Here is a tiny trained network, its code and every weight. The questions are about switching its units off for an input and a class, where a switched-off unit gives its printed mean instead of its output.

import numpy as np


def w(rows, s, z=0):
    codes = np.array(rows[::2]) - 128.0
    scale = np.full(codes.shape[1], s)
    scale[-1] = z or s
    return codes * scale


def norm(h):
    return h / np.sqrt((h * h).mean(-1, keepdims=True) + 1e-5)


def f(y):
    return np.maximum(y, 0)


def log_softmax(a):
    a = a - a.max(-1, keepdims=True)
    return a - np.log(np.exp(a).sum(-1, keepdims=True))


def net(x, mask):
    res = np.array(x, float).reshape(1, 2) / 4 @ E
    u = 0
    for l in range(2):
        y = f(norm(res) @ A[l][:, :-1].T + A[l][:, -1])
        res = res + np.where(mask[u : u + 8], y, B[l][:, -1]) @ B[l][:, :-1]
        u += 8
    return log_softmax(norm(res)[-1] @ U[:, :-1].T + U[:, -1])


A, B = {}, {}
E = w([
[32,93,148,116,61,149,254,98,114],'x0',
[135,244,238,208,66,97,246,246,200],'x1',
],0.0032)
A[0] = w([
[58,140,145,136,104,139,152,105,99,2],'L0N1',
[164,254,176,208,160,62,151,175,187,130],'L0N2',
[54,128,161,139,100,140,160,89,151,57],'L0N3',
[133,121,125,82,130,144,180,111,114,87],'L0N4',
[132,224,160,155,66,91,159,171,197,113],'L0N5',
[87,129,134,145,184,69,102,197,166,93],'L0N6',
[114,128,98,112,138,103,136,117,67,120],'L0N7',
[118,122,93,128,213,143,97,113,140,71],'L0N8',
],0.0081,0.0026)
B[0] = w([
[93,144,130,88,182,99,183,136,164,159],'L0N1',
[2,209,177,204,66,43,82,157,79,254],'L0N2',
[142,123,95,158,133,130,195,123,179,173],'L0N3',
[114,106,160,149,111,97,145,160,164,155],'L0N4',
[125,83,162,117,163,165,37,104,67,234],'L0N5',
[112,107,111,87,46,103,111,127,169,159],'L0N6',
[129,172,189,150,133,171,131,140,141,165],'L0N7',
[114,132,130,127,134,153,87,89,104,186],'L0N8',
],0.0086,0.0097)
A[1] = w([
[122,132,7,110,49,99,224,197,131,38],'L1N1',
[155,139,96,75,219,120,64,120,57,129],'L1N2',
[157,141,107,103,110,140,178,166,118,72],'L1N3',
[151,97,93,127,136,171,40,116,119,93],'L1N4',
[111,131,161,216,129,62,121,184,110,102],'L1N5',
[83,66,170,149,142,164,156,158,129,163],'L1N6',
[116,176,175,222,108,118,128,144,2,7],'L1N7',
[156,88,165,176,129,93,87,190,140,98],'L1N8',
],0.0063,0.0017)
B[1] = w([
[196,99,123,136,255,28,156,135,115,151],'L1N1',
[155,112,201,140,122,105,177,105,161,232],'L1N2',
[127,116,106,215,167,130,93,199,169,134],'L1N3',
[221,157,178,134,118,152,168,141,192,229],'L1N4',
[166,153,73,74,40,188,71,124,157,233],'L1N5',
[166,96,32,96,78,132,52,125,77,201],'L1N6',
[186,175,179,154,214,116,145,136,179,255],'L1N7',
[101,151,150,177,135,123,105,172,59,165],'L1N8',
],0.0078,0.0057)
U = w([
[241,138,220,120,145,178,121,61,171,186],'0',
[83,76,41,74,78,178,97,71,117,143],'1',
[68,236,184,173,76,99,28,174,102,178],'2',
[132,69,80,111,227,78,254,141,158,100],'3',
[117,165,125,108,188,155,149,139,56,3],'4',
],0.011,0.0043)

Each question gives the input, the list of numbers given to net, and the class t.
The units are the neurons (one row each of A and B). Each row of codes is followed by its name. A weight is (code - 128) times the scale printed after its matrix; where a second scale follows, it is the last column's (A, B and U).
mask holds one flag per neuron, layer by layer. A switched-off neuron (its flag False) gives its mean, the last column of its row in B, instead of its output. The means were averaged over made-up inputs and are rounded, as every weight is.
A unit's drop is (log p(t) with every unit on - log p(t) with that unit switched off) / (log p(t) with every unit on - log p(t) with every unit switched off).
unit that matters most: the unit with the biggest drop
k most important neurons: the k neurons with the biggest drops, biggest first
top k neurons in layer l: the k neurons of layer l with the biggest drops, biggest first
drop when u is switched off: that unit's drop, to one decimal
input [7,-4], class 3: 2 most important neurons	L0N5, L0N2
input [5,2], class 1: top 2 neurons in layer 0	L0N2, L0N3
input [-6,-1], class 0: 4 most important neurons	L0N2, L0N8, L1N4, L0N4
input [1,-1], class 1: 2 most important neurons	L0N2, L1N7
input [4,1], class 3: 3 most important neurons	L0N2, L0N3, L0N1
input [3,-4], class 1: 2 most important neurons	L0N2, L0N5
input [4,-6], class 1: top 3 neurons in layer 0	L0N2, L0N5, L0N4
input [7,-6], class 1: top 2 neurons in layer 1	L1N6, L1N7
input [7,-3], class 3: unit that matters most	L0N5
input [8,-5], class 3: top 2 neurons in layer 0	L0N5, L0N2
input [8,3], class 1: 3 most important neurons	L0N2, L0N5, L1N6
input [8,-6], class 3: top 2 neurons in layer 1	L1N5, L1N1
input [7,-5], class 3: top 4 neurons in layer 0	L0N2, L0N5, L0N3, L0N8
input [3,-6], class 0: drop when L0N2 is switched off	1.2
input [6,-6], class 1: drop when L0N2 is switched off	1.3
input [7,-8], class 1: drop when L0N2 is switched off	1.7
